[128 = 0]

[119 129 123 164 137 125 144 135 131 129 100 135  93 103 165 175 136 140
 107 119 165 101 121 141 178 124 137 105 142 104 136  82 142 146 154  79
 154 100 170 112 120 105 128 145 137 196 118 104 161  87 135 101  75 154
 114 131 129 162  77 138 170 125 150 106  98  97 156 116 107] => L
[125  85 113 113 104 142 125 123 101 162 132 116 152 129 157 106  91 138
 147 129 127 153 107 146 136 129 142 138 175 113 132 109 138 118 112 136
 119 159  89 114 137 133 114 203 118 154 139 157 135  64 107 125 140 159
 127 135 120 172 138 138 122 163 148 115 137 107 165 126 105] => A
[131  72 119 125  86 146 132 145  94 158 144 144 129 131 164 133 121 132
 137 128 150 130 160 139 115 127 131 141 172 117 148 110 125 112 138 113
 121 161 102 110 147 141 105 142 130 149 139 148 120  69  84 136 128 164
 117 124 120 185 129 115 128 137 152 102 131 108 147 132 117] => A
[144  83 114 120 100 139 131 168 104 150 117 109 111 151 173 114 136 123
 127 127 128 145 103 155 133 129 139  93 157 104 141 101 127 120 142  92
 142 106 121 142 112 180 109 129 129  65 121  97 109  85 147 146 117 133
 132 153 109 155 139 137 137 131 157 109 123 129 147 130 127] => X
[ 89 101 141 112 107 137 129 131 129 130 120 123 120 119 183 154 117 136
 118 127 141 121  89 174 141 132 123 131 144 106 138 112 112 140 130 100
 144 131 152 122 108 106 150 140 141 140 143 114 158 107 131 131  78 152
 134 144 129 158  83 124 137 159 136 129 115 117 142 113 127] => L
[109 120 126 129 117 113 141 139 122 125 105 157 109 120 138 147 114 135
 118 124 150 128 133 145 119 118 126 126  90 132 137 134 111 137 139 108
 134 110 152 116 119 120 119 117 125 135 146 137 144 130 134 108  72 153
 127 144 129 159 114 124 130 154 134 113 142 115 135 114 123] => E
[111  82 145 121  11 123 147 167 108 132 139 156 109 144 193 152 114 144
 150 120 136 135 102 189 111 144 128 131 155 119 148 103 114 104 139  94
 148 114 121 169 116 103 139 152 118 142 131 100 113 101 138 137  89 137
 141 148 109 206 112 120 119 146 159  94 109  89 140 114 139] => J
[121 131 119 143  91 153 145 142 147 111 128 157  88  95 149 180 118 134
 149  97 183 139 146 110 109  79  88  92 110 151 135 121 106 127 154  54
 137 114 168 111 122 120 106 134 121 186 122 128 172 171 153 115  46 171
  89 155 121 174 103  96 139 145 131 104 105  78 141 132 142] => E
[100 102 137 138  96 123 149 117 137 138 111 165 106 117 155 163  92 128
  97 133 153 119 138 184 151 147 157 149 122 108 139 128 128 143 148  99
 120 114 180 112 104 103 153 120 133 163 122 106  92  74 124 127  67 142
 150 123 121 178  52 138 121 133 150  87 108 114 138 111 137] => U
[115  60 136 124   4 151 148 199  68 153 162 216  86 144 235 150  90 143
 164 120 203 157 109 192  86  95 110 130 164  95 183 107 112  85 154  52
 126 124 153  97  96  74 157 154 113 149 118 115 122  60 153 144   9 164
 168 152 104 235  95  99 123 154 190  58 102  89 157 105 126] => J
[119  90 125 120  67 136 143 162 121 152 130 163 136 151 177 127 112 132
 146 134 148 164 106 161 115 128 137 147 157 108 145 118 121 127 170 100
 120 109 121 129 132 136 124 131 136 156 124 128 120   4 129 134 113 146
 140 159 112 186  90 127 120 157 166 108 118 124 149 125 122] => U
[ 94  89 159  84  88 130 122 139  89 109 134 123 120 120 187 159 112 144
 140 114 156 132 153 171 141 162 106 131 157 108 162 116  90 134 105  68
 166 109 154 126  76  94 108 116 134 115 151 159 127 170 156 130  48 185
 153 149 134 180 181 122 144 183 143 156 113 113 141 131 137] => A
[115  80 138  90 100 138 111 140  81 130 129 129 137 143 237 129 128 135
 118 156 128 123  96 167 132 124 147 139 164  97 143 117 124 129 116 115
 148 130 121 128 126  75  95 122 132 124 133 145 114  73 109 136 141 174
 104 150 119 182 124 119 112 160 160 121 141 124 154 110 119] => A
[113 116 150 110 133 129 134 108 135  98 108 124 118 119 173 145 120 105
 108 115 154 131 133 169 169 139 134 132 136 109 128  86  95 146 125  86
 171 109 146 153 108 105 141 111 108 133 150 107 148  95 115 121 100 165
 136 123 130 129  70 137 132 147 148 133 116 122 156 115 148] => L
[122  70 140 125  99 134 145 169 116 141 111 165 102 132 181 131 121 141
 127 134 155 139 111 192 140 119 124 145 139 114 164 103 111 130 127 102
 174 115 150 135 106 111 116 113 136 137 147 105 115  63 107 153  49 163
 128 159 111 210  79 145 124 149 136  98 121 113 151  97 129] => E
[104  99 112 107 126 145 129 142 119 144 123 133 139 124 160 127 118 129
 123 125 142 139 116 133 122 123 146 148 164 100 122 103 116  98 114 110
 130 136 116 121 114 114 112 138 125 125 153 136 150 105 116 134 108 156
 124 133 138 161 143 118 123 156 154 100 113 100 163 115 127] => A
[114  62 146 133  75 113 143 175 125 138 118 177  89 138 193 140 113 143
 138 133 149 134 122 187 141 124 133 157 141 116 151  94 106 114 138  91
 150 100 167 138 115 120 131 116 127 126 144  85 123  60 128 148  79 164
 145 150 139 191  77 143 122 149 168  99 122 109 142  97 134] => E
[112  86 123 129 122 127 154 149 143 110 130 152 102 116 176 164 124 127
 122 119 143 131 133 154 155 114 153 118 120 106 131 107 114 131 152 101
 143 117 153 128 113 111 112 158 136 180 127 121 140  89 125 136 108 157
 134 148 123 174  97 126 134 140 146 110 114 107 144 119 123] => L
[133  77 116 123 122 132 123 165 139 163 134 149  99 137 201 146 123 126
  87 133 124 149  79 151 177 144 150 138 185  85 140  77 133 160 161  73
 132  90 121 132 102 131 143 143 140 175  99 108  88  46 147 122 155 150
 152 150 109  94 107 151 122 107 153  92 113 131 150 114 147] => X
[135 100 122 115 151 127  96 153 149 149 128 107 125 143 177 129 146 129
  97 123 110 140 106 135 174 150 123 127 180 102 119  93 189 144 130 100
 154 107 103 145 113 131 125 119 140 139 117 118 125 113 153 142 178 145
 145 139 124 115 131 133 123 131 140 151 122 136 147 128 129] => X
